Below are the code and all the weights of a small trained network. Each question names an input and a class and asks about switching units off, where a switched-off unit gives its printed mean instead of its output.

import numpy as np


def w(rows, s, z=0):
    codes = np.array(rows[::2]) - 128.0
    scale = np.full(codes.shape[1], s)
    scale[-1] = z or s
    return codes * scale


def norm(h):
    return h / np.sqrt((h * h).mean(-1, keepdims=True) + 1e-5)


def f(y):
    return y / 2 * (1 + np.tanh(0.7978845608 * (y + 0.044715 * y**3)))


def log_softmax(a):
    a = a - a.max(-1, keepdims=True)
    return a - np.log(np.exp(a).sum(-1, keepdims=True))


def net(x, mask):
    res = np.array(x, float).reshape(1, 3) / 4 @ E
    u = 0
    for l in range(3):
        y = f(norm(res) @ A[l][:, :-1].T + A[l][:, -1])
        res = res + np.where(mask[u : u + 5], y, B[l][:, -1]) @ B[l][:, :-1]
        u += 5
    return log_softmax(norm(res)[-1] @ U[:, :-1].T + U[:, -1])


A, B = {}, {}
E = w([
[14,114,224],'x0',
[219,78,254],'x1',
[182,11,158],'x2',
],0.0064)
A[0] = w([
[71,114,184,107],'L0N0',
[67,74,60,244],'L0N1',
[43,2,164,162],'L0N2',
[187,74,144,123],'L0N3',
[116,137,22,255],'L0N4',
],0.017,0.0061)
B[0] = w([
[90,176,142,190],'L0N0',
[250,112,180,221],'L0N1',
[90,138,231,255],'L0N2',
[143,81,81,198],'L0N3',
[210,171,75,243],'L0N4',
],0.013,0.0092)
A[1] = w([
[126,6,194,125],'L1N0',
[95,201,189,251],'L1N1',
[214,65,238,111],'L1N2',
[254,24,4,13],'L1N3',
[150,40,207,100],'L1N4',
],0.0092,0.0028)
B[1] = w([
[11,99,130,190],'L1N0',
[198,157,83,214],'L1N1',
[21,78,63,238],'L1N2',
[191,124,192,254],'L1N3',
[51,124,110,188],'L1N4',
],0.012,0.0067)
A[2] = w([
[254,169,65,158],'L2N0',
[162,119,201,95],'L2N1',
[73,64,147,155],'L2N2',
[130,127,128,2],'L2N3',
[97,159,171,212],'L2N4',
],0.014,0.0054)
B[2] = w([
[83,250,32,254],'L2N0',
[112,77,152,151],'L2N1',
[175,138,4,179],'L2N2',
[114,94,209,114],'L2N3',
[172,132,120,176],'L2N4',
],0.012)
U = w([
[60,111,108,177],'0',
[76,160,252,83],'1',
[188,171,96,197],'2',
[134,31,71,2],'3',
],0.025,0.0065)

Each question gives the input, the list of numbers given to net, and the class t.
The units are the neurons (one row each of A and B). Each row of codes is followed by its name. A weight is (code - 128) times the scale printed after its matrix; where a second scale follows, it is the last column's (A, B and U).
mask holds one flag per neuron, layer by layer. A switched-off neuron (its flag False) gives its mean, the last column of its row in B, instead of its output. The means were averaged over made-up inputs and are rounded, as every weight is.
A unit's drop is (log p(t) with every unit on - log p(t) with that unit switched off) / (log p(t) with every unit on - log p(t) with every unit switched off).
The circuit of an input: a set's keep is (log p(t) with only the set's units on - log p(t) with every unit switched off) / (log p(t) with every unit on - log p(t) with every unit switched off). Starting from the 12 units with the biggest drops (on a tie, the unit counted first), units are removed one at a time, each time the one whose removal leaves the highest keep (on an exact tie, the one counted first), for as long as the keep stays at least 0.8.
units of the circuit, in order: the units of the circuit, biggest drop first
top k neurons: the k neurons with the biggest drops, biggest first
top k neurons in layer l: the k neurons of layer l with the biggest drops, biggest first
drop when u is switched off: that unit's drop, to one decimal
input [7,2,-8], class 1: top 2 neurons : [L0N4; L2N2]
input [2,0,6], class 3: units of the circuit, in order : [L2N0]
input [-1,3,1], class 3: top 4 neurons : [L0N4; L0N3; L0N2; L2N0]
input [4,1,7], class 1: top 4 neurons : [L0N2; L0N4; L2N0; L0N0]
input [5,6,-7], class 1: top 3 neurons : [L0N4; L2N2; L2N0]
input [5,2,8], class 1: top 2 neurons in layer 0 : [L0N2; L0N4]
input [-1,6,8], class 0: top 2 neurons in layer 0 : [L0N4; L0N1]
input [-2,8,-6], class 3: top 2 neurons : [L0N4; L2N0]
input [-4,7,-6], class 3: units of the circuit, in order : [L0N4; L1N2; L2N0]
input [7,5,8], class 1: top 3 neurons : [L0N2; L2N0; L0N4]
input [6,4,6], class 1: top 4 neurons : [L0N2; L2N0; L0N4; L0N0]
input [3,6,-5], class 1: top 3 neurons : [L2N2; L0N4; L0N3]
input [6,8,1], class 0: top 2 neurons in layer 1 : [L1N3; L1N2]
input [8,-6,3], class 1: units of the circuit, in order : [L0N2]
input [-2,2,4], class 3: top 2 neurons : [L0N3; L2N0]
input [6,7,3], class 0: top 2 neurons in layer 1 : [L1N3; L1N2]
input [1,7,4], class 0: drop when L2N2 is switched off : 0.0
input [-2,4,-3], class 3: drop when L0N4 is switched off : 1.0
input [-5,6,1], class 3: drop when L2N0 is switched off : 0.1
input [4,4,6], class 0: top neuron : [L2N2]
